Below are the code and all the weights of a small trained network. Each question names an input and a target symbol and asks about switching units off, where a switched-off unit gives its printed mean instead of its output.

import numpy as np


def w(rows, s, z=0):
    codes = np.array(rows[::2]) - 128.0
    scale = np.full(codes.shape[1], s)
    scale[-1] = z or s
    return codes * scale


def norm(h):
    return h / np.sqrt((h * h).mean(-1, keepdims=True) + 1e-5)


def f(y):
    return np.maximum(y, 0)


def softmax(a):
    e = np.exp(a - a.max(-1, keepdims=True))
    return e / e.sum(-1, keepdims=True)


def log_softmax(a):
    a = a - a.max(-1, keepdims=True)
    return a - np.log(np.exp(a).sum(-1, keepdims=True))


def net(x, mask):
    ids = ['ΛΦΩαζημπστ'.index(c) for c in x.split()]
    T = len(ids)
    res = E[ids] + P[:T]
    r = norm(res)
    for j in range(2):
        rows = slice(2 * j, 2 * j + 2)
        q, k, v = (r @ M[0][rows].T for M in (Q, K, V))
        z = softmax(np.where(np.tri(T) > 0, q @ k.T / 2**0.5, -1e9)) @ v
        o = O[0][rows]
        res = res + np.where(mask[j], z, o[:, -1]) @ o[:, :-1]
    y = f(norm(res) @ A[0][:, :-1].T + A[0][:, -1])
    res = res + np.where(mask[2:18], y, B[0][:, -1]) @ B[0][:, :-1]
    return log_softmax(norm(res)[-1] @ U[:, :-1].T + U[:, -1])


Q, K, V, O, A, B = {}, {}, {}, {}, {}, {}
E = w([
[109,99,199,178],'Λ',
[175,106,111,166],'Φ',
[252,102,152,125],'Ω',
[167,47,134,36],'α',
[110,136,68,160],'ζ',
[44,119,146,168],'η',
[173,94,155,167],'μ',
[115,127,160,99],'π',
[112,124,89,169],'σ',
[193,186,183,148],'τ',
],0.022)
P = w([
[1,132,6,75],'0',
[208,218,253,180],'1',
[208,222,244,179],'2',
[204,218,241,183],'3',
[208,215,240,185],'4',
[204,214,238,188],'5',
[202,210,233,187],'6',
[207,205,235,190],'7',
[204,204,234,191],'8',
],0.005)
Q[0] = w([
[38,162,114,67],'H1',
[77,82,186,178],'H1',
[135,173,87,5],'H2',
[168,150,71,62],'H2',
],0.014)
K[0] = w([
[179,248,172,100],'H1',
[68,201,75,55],'H1',
[208,174,207,148],'H2',
[160,248,152,100],'H2',
],0.011)
V[0] = w([
[202,121,151,171],'H1',
[122,234,142,101],'H1',
[225,185,136,73],'H2',
[246,1,144,203],'H2',
],0.0077)
O[0] = w([
[3,226,99,113,111],'H1',
[114,120,30,49,118],'H1',
[167,108,187,38,1],'H2',
[182,252,136,114,65],'H2',
],0.0055,0.0059)
A[0] = w([
[183,151,83,136,138],'N1',
[109,175,119,84,112],'N2',
[162,91,115,59,25],'N3',
[181,126,103,134,94],'N4',
[144,105,82,95,87],'N5',
[194,99,105,45,86],'N6',
[99,65,57,85,137],'N7',
[157,130,121,179,110],'N8',
[87,103,89,165,136],'N9',
[80,121,144,132,132],'N10',
[171,94,190,167,133],'N11',
[201,108,97,132,143],'N12',
[120,20,192,60,95],'N13',
[164,147,77,95,97],'N14',
[149,119,109,31,3],'N15',
[151,248,190,103,135],'N16',
],0.015,0.0062)
B[0] = w([
[116,81,160,80,188],'N1',
[124,2,111,109,136],'N2',
[9,164,151,209,133],'N3',
[116,98,211,130,146],'N4',
[59,185,180,96,132],'N5',
[82,193,99,144,143],'N6',
[148,178,171,179,157],'N7',
[127,160,78,143,219],'N8',
[196,178,69,78,254],'N9',
[220,68,199,55,163],'N10',
[83,171,77,67,217],'N11',
[79,123,206,107,170],'N12',
[159,120,67,80,150],'N13',
[176,156,201,209,133],'N14',
[21,166,139,123,134],'N15',
[173,91,70,118,207],'N16',
],0.0088,0.0083)
U = w([
[186,147,146,161,3],'Λ',
[102,39,93,206,169],'Φ',
[175,153,196,47,79],'Ω',
[87,132,184,183,97],'α',
[119,176,6,165,150],'ζ',
[90,18,185,104,159],'η',
[52,196,133,50,162],'μ',
[140,42,62,33,122],'π',
[103,203,156,175,67],'σ',
[106,157,154,111,118],'τ',
],0.016,0.0038)

Each question gives the input, a string of symbols that net reads in full, and the target symbol t.
The units are the heads (2 rows each of Q, K, V and O) and the neurons (one row each of A and B). Each row of codes is followed by its name. A weight is (code - 128) times the scale printed after its matrix; where a second scale follows, it is the last column's (O, A, B and U).
mask holds one flag per unit, heads first, then neurons. A switched-off unit (its flag False) gives its mean, the last column of its rows in O or B, instead of its output. The means were averaged over made-up inputs and are rounded, as every weight is.
A unit's drop is (log p(t) with every unit on - log p(t) with that unit switched off) / (log p(t) with every unit on - log p(t) with every unit switched off).
The circuit of an input: a set's keep is (log p(t) with only the set's units on - log p(t) with every unit switched off) / (log p(t) with every unit on - log p(t) with every unit switched off). Starting from the 12 units with the biggest drops (on a tie, the unit counted first), units are removed one at a time, each time the one whose removal leaves the highest keep (on an exact tie, the one counted first), for as long as the keep stays at least 0.8.
circuit, biggest first: the units of the circuit, biggest drop first
most important unit: the unit with the biggest drop
top k neurons: the k neurons with the biggest drops, biggest first
heads that matter: for each layer, one digit per head in row order, 1 if its drop is at least 0.15 and else 0, layers parted by /
drop when u is switched off: that unit's drop, to one decimal
input τ σ μ μ ζ η, target μ: circuit, biggest first => H1; N10
input Λ ζ μ, target σ: most important unit => N9
input ζ π π Λ Λ Λ Φ, target η: circuit, biggest first => N4; N12; H1; N9
input α Λ ζ Φ, target Ω: circuit, biggest first => H2; N12
input Λ η η σ Λ Λ η, target σ: heads that matter => 01
input ζ τ μ, target η: heads that matter => 11
input Λ μ Ω σ Ω α, target μ: circuit, biggest first => N6; N3
input η σ σ ζ η μ, target Φ: top 4 neurons => N9; N12; N11; N10
input η ζ ζ η σ Φ, target Φ: circuit, biggest first => H2; H1; N12; N9
input Λ η μ η Λ μ, target σ: circuit, biggest first => N11; N9; N12; H2
input σ Λ Ω σ ζ ζ η, target α: top 3 neurons => N16; N11; N10
input π ζ ζ μ Φ, target π: top 2 neurons => N11; N8
input ζ Λ ζ ζ Λ α σ Λ, target η: top 3 neurons => N9; N16; N10
input π η ζ η τ ζ η Λ, target π: most important unit => N13
input η Λ π ζ τ η, target Φ: top 2 neurons => N11; N10
input π μ Φ Φ, target π: top 2 neurons => N11; N12
input η Ω ζ Ω σ η η α, target μ: top 3 neurons => N6; N3; N15
input τ Λ σ η ζ η τ μ, target μ: top 2 neurons => N11; N12
input Φ ζ Φ ζ ζ η σ Λ, target ζ: top 2 neurons => N16; N11
input μ ζ μ μ ζ τ Φ π, target π: circuit, biggest first => N16
input η Λ η ζ Φ, target Φ: top 2 neurons => N12; N4
input σ τ ζ σ σ Ω ζ ζ Φ, target α: top 3 neurons => N4; N12; N9
input τ ζ Φ Φ π Φ, target μ: top 3 neurons => N11; N12; N1
input ζ Φ ζ Λ, target η: drop when N10 is switched off => 0.4
